How the units are linked:
q410 * q546
q410 $ q844
q868 * q319
q868 $ q946
q879 * q165
q879 $ q913
q996 * q701
q996 $ q792
q496 * q631
q496 $ q188
q109 * q179
q109 $ q885
q252 * q109
q252 $ q969
q378 * q913
q378 $ q319
q187 * q540
q187 $ q367
q328 * q844
q328 $ q946
q31 * q922
q31 $ q421
q413 * q421
q413 $ q124
q775 * q561
q775 $ q339
q631 * q705
q631 $ q993
q116 * q263
q116 $ q702
q395 * q387
q395 $ q257
q320 * q750
q320 $ q192
q367 * q996
q367 $ q276
q263 * q59
q263 $ q812
q603 * q758
q603 $ q737
q758 * q758
q758 $ q870
q993 * q646
q993 $ q179
q188 * q188
q188 $ q109
q686 * q656
q686 $ q922
q319 * q188
q319 $ q252
q15 * q870
q15 $ q561
q914 * q413
q914 $ q870
q339 * q646
q339 $ q310
q257 * q413
q257 $ q686
q870 * q758
q870 $ q662
q387 * q367
q387 $ q492
q702 * q812
q702 $ q543
q847 * q328
q847 $ q737
q969 * q946
q969 $ q546
q902 * q847
q902 $ q179
q685 * q737
q685 $ q359
q546 * q902
q546 $ q603
q656 * q758
q656 $ q15
q190 * q737
q190 $ q109
q792 * q395
q792 $ q758
q597 * q310
q597 $ q59
q66 * q686
q66 $ q31
q543 * q378
q543 $ q868
q492 * q276
q492 $ q656
q540 * q694
q540 $ q996
q561 * q662
q561 $ q914
q124 * q99
q124 $ q99
q946 * q252
q946 $ q902
q885 * q969
q885 $ q410
q913 * q685
q913 $ q188
q179 * q868
q179 $ q378
q142 * q187
q142 $ q387
q276 * q792
q276 $ q656
q929 * q124
q929 $ q320
q844 * q603
q844 $ q540
q694 * q537
q694 $ q179
q705 * q685
q705 $ q15
q59 * q993
q59 $ q879
q662 * q775
q662 $ q413
q737 * q410
q737 $ q328
q646 * q543
q646 $ q116
q922 * q15
q922 $ q775
q812 * q192
q812 $ q378
q310 * q929
q310 $ q705
q537 * q328
q537 $ q142
q701 * q492
q701 $ q66
q99 * q339
q99 $ q870
q750 * q597
q750 $ q496
q421 * q775
q421 $ q99
q359 * q192
q359 $ q179
q192 * q496
q192 $ q263
q165 * q116
q165 $ q685

In the rows, 162 stands for zero.

The rows follow the links: the fewer symbols apart two units are, the more alike their rows tend to be.

Each row is also shifted at random along 4 hidden directions that mean nothing.

Some units, each with a row of numbers:
q603 -> (203, 167, 172, 161, 167, 161, 180, 146, 142, 164, 188, 156, 179, 168, 159, 172, 181, 197, 151, 146, 184, 151, 137, 204, 187, 165, 164, 170, 163, 176, 161, 149, 152, 167, 151, 173, 148, 147, 115, 141, 133, 228, 168, 176, 134)
q339 -> (149, 128, 158, 167, 140, 143, 169, 176, 172, 161, 150, 125, 133, 179, 155, 116, 173, 168, 193, 168, 142, 167, 148, 192, 173, 147, 166, 162, 202, 183, 146, 129, 156, 96, 131, 152, 164, 178, 133, 145, 146, 163, 187, 175, 168)
q694 -> (136, 181, 173, 178, 146, 138, 152, 159, 187, 144, 170, 173, 157, 168, 181, 140, 143, 160, 189, 161, 193, 164, 157, 175, 181, 149, 166, 163, 175, 141, 161, 121, 157, 168, 162, 195, 148, 154, 152, 165, 174, 179, 127, 191, 179)
q597 -> (109, 152, 178, 148, 163, 158, 193, 180, 149, 177, 145, 135, 154, 164, 170, 199, 180, 139, 155, 109, 182, 138, 167, 213, 103, 134, 165, 162, 200, 141, 139, 173, 196, 146, 177, 136, 130, 167, 127, 188, 161, 165, 170, 119, 170)
q946 -> (85, 164, 174, 155, 144, 138, 150, 178, 185, 157, 175, 148, 165, 144, 152, 138, 176, 202, 174, 198, 156, 157, 139, 192, 189, 183, 186, 181, 133, 137, 180, 165, 159, 143, 127, 142, 180, 193, 173, 139, 169, 181, 138, 178, 164)
q190 -> (197, 140, 157, 189, 152, 174, 153, 166, 165, 187, 209, 142, 170, 173, 186, 177, 186, 190, 118, 158, 171, 143, 118, 185, 184, 165, 159, 162, 167, 167, 119, 160, 185, 180, 161, 196, 152, 128, 116, 150, 141, 187, 160, 202, 120)
q319 -> (124, 150, 156, 166, 162, 162, 150, 194, 187, 187, 178, 169, 161, 168, 175, 157, 159, 174, 137, 186, 144, 181, 141, 162, 174, 149, 181, 156, 139, 144, 156, 178, 177, 160, 159, 166, 177, 184, 168, 147, 161, 140, 137, 172, 171)
q705 -> (94, 182, 190, 166, 173, 141, 190, 145, 154, 175, 160, 146, 174, 160, 156, 141, 167, 145, 171, 149, 142, 166, 155, 182, 159, 187, 197, 156, 199, 162, 171, 133, 135, 153, 187, 157, 199, 201, 137, 185, 176, 150, 160, 133, 175)
q929 -> (148, 137, 147, 170, 151, 189, 175, 171, 163, 165, 165, 137, 181, 166, 157, 153, 206, 119, 186, 135, 185, 164, 173, 186, 142, 121, 153, 146, 167, 150, 154, 188, 167, 118, 162, 120, 157, 164, 151, 156, 162, 168, 161, 144, 160)
q913 -> (143, 162, 146, 188, 174, 159, 163, 153, 161, 175, 177, 162, 181, 174, 150, 147, 157, 146, 155, 169, 146, 204, 159, 120, 189, 191, 178, 164, 153, 172, 149, 155, 145, 193, 186, 176, 216, 160, 171, 180, 154, 121, 154, 163, 173)
q847 -> (202, 170, 157, 159, 167, 169, 153, 172, 169, 124, 192, 154, 170, 156, 177, 190, 188, 153, 161, 159, 193, 142, 142, 200, 193, 163, 161, 179, 160, 151, 166, 144, 165, 175, 149, 171, 140, 143, 137, 166, 166, 202, 164, 172, 140)
q868 -> (186, 143, 150, 167, 156, 138, 143, 178, 207, 166, 174, 167, 133, 170, 163, 124, 136, 194, 144, 196, 134, 172, 143, 157, 179, 159, 175, 157, 151, 147, 164, 155, 160, 109, 132, 177, 180, 202, 163, 135, 145, 151, 150, 207, 164)
q387 -> (92, 180, 198, 156, 153, 146, 126, 198, 132, 191, 139, 166, 162, 164, 152, 172, 169, 182, 174, 160, 188, 153, 191, 154, 135, 147, 189, 147, 156, 146, 163, 174, 144, 177, 156, 148, 139, 128, 175, 154, 155, 178, 155, 154, 196)
q879 -> (247, 156, 131, 163, 189, 170, 162, 181, 157, 162, 166, 153, 153, 182, 157, 172, 162, 139, 143, 152, 145, 187, 148, 124, 169, 180, 150, 156, 187, 179, 133, 160, 149, 198, 188, 185, 177, 145, 146, 197, 149, 131, 191, 157, 158)
q109 -> (188, 172, 142, 165, 158, 192, 147, 186, 192, 171, 166, 157, 158, 160, 170, 181, 177, 162, 109, 197, 160, 156, 141, 133, 139, 212, 170, 133, 101, 139, 157, 197, 178, 201, 188, 149, 184, 166, 204, 170, 171, 119, 145, 142, 168)
q646 -> (186, 136, 179, 148, 172, 127, 167, 221, 168, 155, 123, 158, 112, 188, 163, 207, 149, 183, 148, 138, 148, 153, 142, 211, 149, 122, 145, 174, 205, 164, 134, 150, 201, 141, 132, 191, 116, 171, 120, 182, 137, 175, 194, 171, 165)
q116 -> (124, 155, 165, 150, 183, 119, 190, 159, 119, 161, 115, 152, 138, 171, 125, 148, 140, 197, 189, 170, 155, 161, 160, 166, 174, 177, 140, 196, 152, 160, 148, 142, 160, 179, 144, 169, 164, 165, 193, 180, 152, 158, 201, 181, 166)
q914 -> (205, 154, 165, 188, 139, 188, 184, 122, 165, 162, 176, 199, 162, 175, 174, 133, 150, 167, 171, 168, 142, 198, 149, 144, 210, 159, 140, 131, 171, 213, 158, 131, 151, 119, 149, 191, 186, 188, 143, 131, 138, 163, 145, 188, 153)
q993 -> (127, 167, 182, 151, 168, 130, 181, 201, 174, 157, 137, 149, 135, 165, 162, 183, 151, 165, 151, 131, 152, 155, 154, 203, 137, 152, 176, 172, 194, 152, 154, 156, 181, 163, 158, 154, 144, 197, 133, 192, 158, 160, 173, 146, 171)
q662 -> (187, 176, 179, 151, 137, 185, 187, 146, 161, 133, 158, 209, 179, 157, 184, 194, 175, 127, 183, 167, 154, 198, 167, 145, 179, 160, 143, 138, 160, 197, 179, 161, 165, 161, 168, 146, 165, 186, 165, 157, 165, 135, 156, 132, 173)
q685 -> (219, 166, 141, 168, 199, 177, 157, 156, 166, 149, 194, 149, 190, 177, 156, 177, 178, 108, 158, 127, 156, 215, 165, 143, 203, 165, 182, 167, 178, 177, 165, 172, 145, 195, 195, 167, 201, 156, 130, 198, 176, 140, 166, 139, 155)
q686 -> (197, 165, 120, 158, 173, 175, 134, 108, 162, 146, 194, 154, 192, 145, 164, 124, 125, 156, 175, 180, 100, 173, 185, 121, 184, 169, 183, 171, 171, 164, 208, 161, 139, 126, 167, 159, 194, 171, 169, 155, 197, 150, 157, 178, 129)
q543 -> (197, 149, 162, 143, 186, 141, 154, 208, 185, 133, 145, 189, 134, 174, 161, 196, 152, 161, 161, 165, 140, 187, 170, 164, 161, 111, 162, 180, 153, 152, 161, 183, 179, 150, 143, 164, 147, 188, 171, 168, 155, 162, 175, 170, 162)
q737 -> (187, 195, 148, 165, 165, 174, 166, 135, 145, 147, 179, 139, 184, 150, 139, 135, 178, 151, 169, 173, 188, 163, 148, 146, 197, 217, 172, 172, 134, 156, 170, 140, 124, 193, 165, 158, 193, 159, 178, 172, 170, 174, 159, 157, 142)
q496 -> (104, 146, 169, 172, 165, 173, 184, 137, 163, 201, 164, 157, 166, 175, 175, 154, 146, 159, 131, 141, 180, 142, 162, 173, 130, 166, 141, 163, 171, 143, 146, 163, 193, 163, 189, 163, 162, 171, 154, 159, 164, 169, 136, 150, 159)
q179 -> (137, 156, 177, 170, 147, 126, 158, 168, 206, 171, 154, 159, 139, 169, 170, 131, 131, 192, 148, 197, 155, 157, 135, 172, 163, 186, 163, 170, 155, 126, 158, 126, 172, 166, 140, 193, 168, 198, 172, 157, 157, 148, 140, 194, 173)
q969 -> (149, 150, 160, 163, 140, 149, 153, 176, 182, 191, 173, 138, 154, 153, 148, 118, 170, 208, 141, 203, 159, 128, 124, 177, 167, 204, 165, 170, 137, 138, 163, 165, 163, 143, 129, 152, 175, 181, 182, 125, 149, 176, 163, 195, 146)

Start, symbols taken left to right, then the unit you end at.
Answers are names.
(142, 132, 157, 187, 160, 180, 150, 160, 183, 205, 179, 162, 164, 174, 186, 167, 156, 169, 114, 167, 157, 178, 140, 145, 166, 162, 154, 153, 158, 172, 126, 170, 187, 177, 186, 196, 170, 151, 142, 152, 146, 139, 145, 186, 153)
$ $ * * $: q902
(164, 168, 185, 161, 165, 139, 190, 153, 176, 181, 135, 141, 127, 156, 168, 142, 126, 174, 112, 159, 165, 116, 146, 171, 112, 204, 153, 161, 201, 158, 139, 126, 181, 160, 190, 190, 154, 193, 143, 179, 153, 147, 164, 161, 177)
* * *: q737
(180, 147, 153, 173, 130, 191, 150, 145, 143, 165, 157, 177, 168, 167, 168, 152, 170, 146, 186, 184, 152, 185, 167, 127, 194, 161, 124, 142, 158, 203, 149, 167, 165, 136, 156, 163, 172, 154, 176, 132, 147, 148, 163, 165, 158)
$ * * * *: q543
(199, 172, 185, 162, 157, 158, 192, 125, 140, 202, 141, 182, 149, 145, 131, 126, 149, 232, 130, 189, 154, 151, 168, 135, 161, 222, 150, 141, 148, 199, 170, 138, 138, 149, 165, 176, 168, 177, 183, 131, 125, 169, 168, 174, 174)
* * $ $ $: q413
(135, 127, 157, 169, 174, 137, 166, 173, 171, 187, 149, 172, 133, 176, 166, 148, 126, 200, 146, 179, 142, 181, 149, 153, 182, 156, 147, 170, 138, 143, 137, 157, 181, 178, 140, 194, 172, 173, 177, 151, 133, 147, 161, 197, 168)
* * $: q359
(192, 181, 156, 147, 168, 159, 154, 177, 190, 121, 180, 142, 172, 149, 165, 165, 179, 158, 160, 183, 170, 146, 135, 186, 178, 172, 175, 175, 131, 129, 184, 159, 157, 165, 145, 136, 163, 176, 174, 163, 183, 188, 151, 157, 154)
* $ * $: q844
(124, 149, 144, 166, 167, 158, 179, 147, 179, 165, 186, 123, 173, 173, 148, 102, 188, 127, 208, 142, 152, 186, 172, 176, 175, 150, 188, 156, 199, 162, 176, 153, 130, 86, 166, 125, 205, 197, 122, 162, 166, 162, 159, 141, 161)
$ * $ $: q179
(153, 123, 158, 165, 174, 129, 176, 162, 150, 172, 141, 174, 129, 176, 131, 127, 125, 207, 193, 172, 143, 171, 155, 164, 190, 148, 145, 196, 145, 156, 149, 148, 160, 152, 128, 185, 163, 185, 184, 153, 142, 175, 180, 206, 158)
* * $ $ $: q378
(142, 141, 132, 166, 142, 162, 134, 143, 163, 143, 178, 145, 175, 145, 185, 154, 139, 145, 171, 161, 114, 150, 165, 156, 179, 145, 148, 181, 195, 176, 165, 160, 165, 144, 145, 182, 149, 146, 135, 162, 187, 157, 170, 192, 113)
$ $ * * *: q543
(195, 146, 154, 166, 166, 173, 145, 186, 177, 168, 186, 148, 171, 147, 166, 177, 187, 178, 130, 180, 170, 140, 131, 177, 163, 187, 177, 163, 132, 149, 159, 189, 167, 159, 152, 147, 163, 149, 162, 138, 160, 167, 158, 163, 141)
$ $ * $ *: q410
(192, 186, 183, 143, 146, 191, 184, 163, 168, 130, 147, 205, 171, 161, 203, 232, 168, 116, 149, 153, 152, 193, 165, 158, 171, 147, 140, 145, 165, 195, 174, 163, 180, 179, 171, 150, 156, 178, 157, 168, 160, 148, 153, 126, 170)
* $ * $: q99
(110, 126, 178, 158, 182, 144, 174, 159, 139, 170, 149, 178, 133, 178, 170, 191, 139, 186, 168, 139, 176, 162, 158, 195, 162, 108, 124, 201, 150, 149, 140, 183, 200, 163, 136, 173, 128, 150, 160, 165, 131, 202, 163, 176, 144)
$ * * * $: q328
(160, 146, 127, 187, 201, 173, 191, 107, 169, 163, 202, 167, 187, 177, 165, 133, 149, 132, 177, 139, 168, 212, 161, 155, 210, 143, 168, 184, 161, 148, 166, 159, 156, 156, 183, 185, 203, 167, 149, 167, 163, 166, 130, 180, 147)
* * $ * *: q188
(230, 139, 138, 172, 127, 189, 171, 175, 157, 171, 126, 148, 133, 156, 159, 138, 170, 155, 166, 186, 177, 132, 147, 123, 124, 191, 112, 126, 141, 185, 121, 165, 161, 151, 155, 148, 154, 141, 198, 152, 141, 126, 190, 157, 177)
$ * * * *: q378
(179, 151, 135, 180, 181, 190, 187, 100, 175, 178, 177, 146, 160, 156, 140, 86, 150, 152, 164, 157, 160, 143, 172, 140, 136, 197, 154, 145, 150, 140, 174, 160, 142, 129, 196, 161, 194, 188, 191, 156, 177, 145, 139, 167, 156)
$ $ $ $: q885
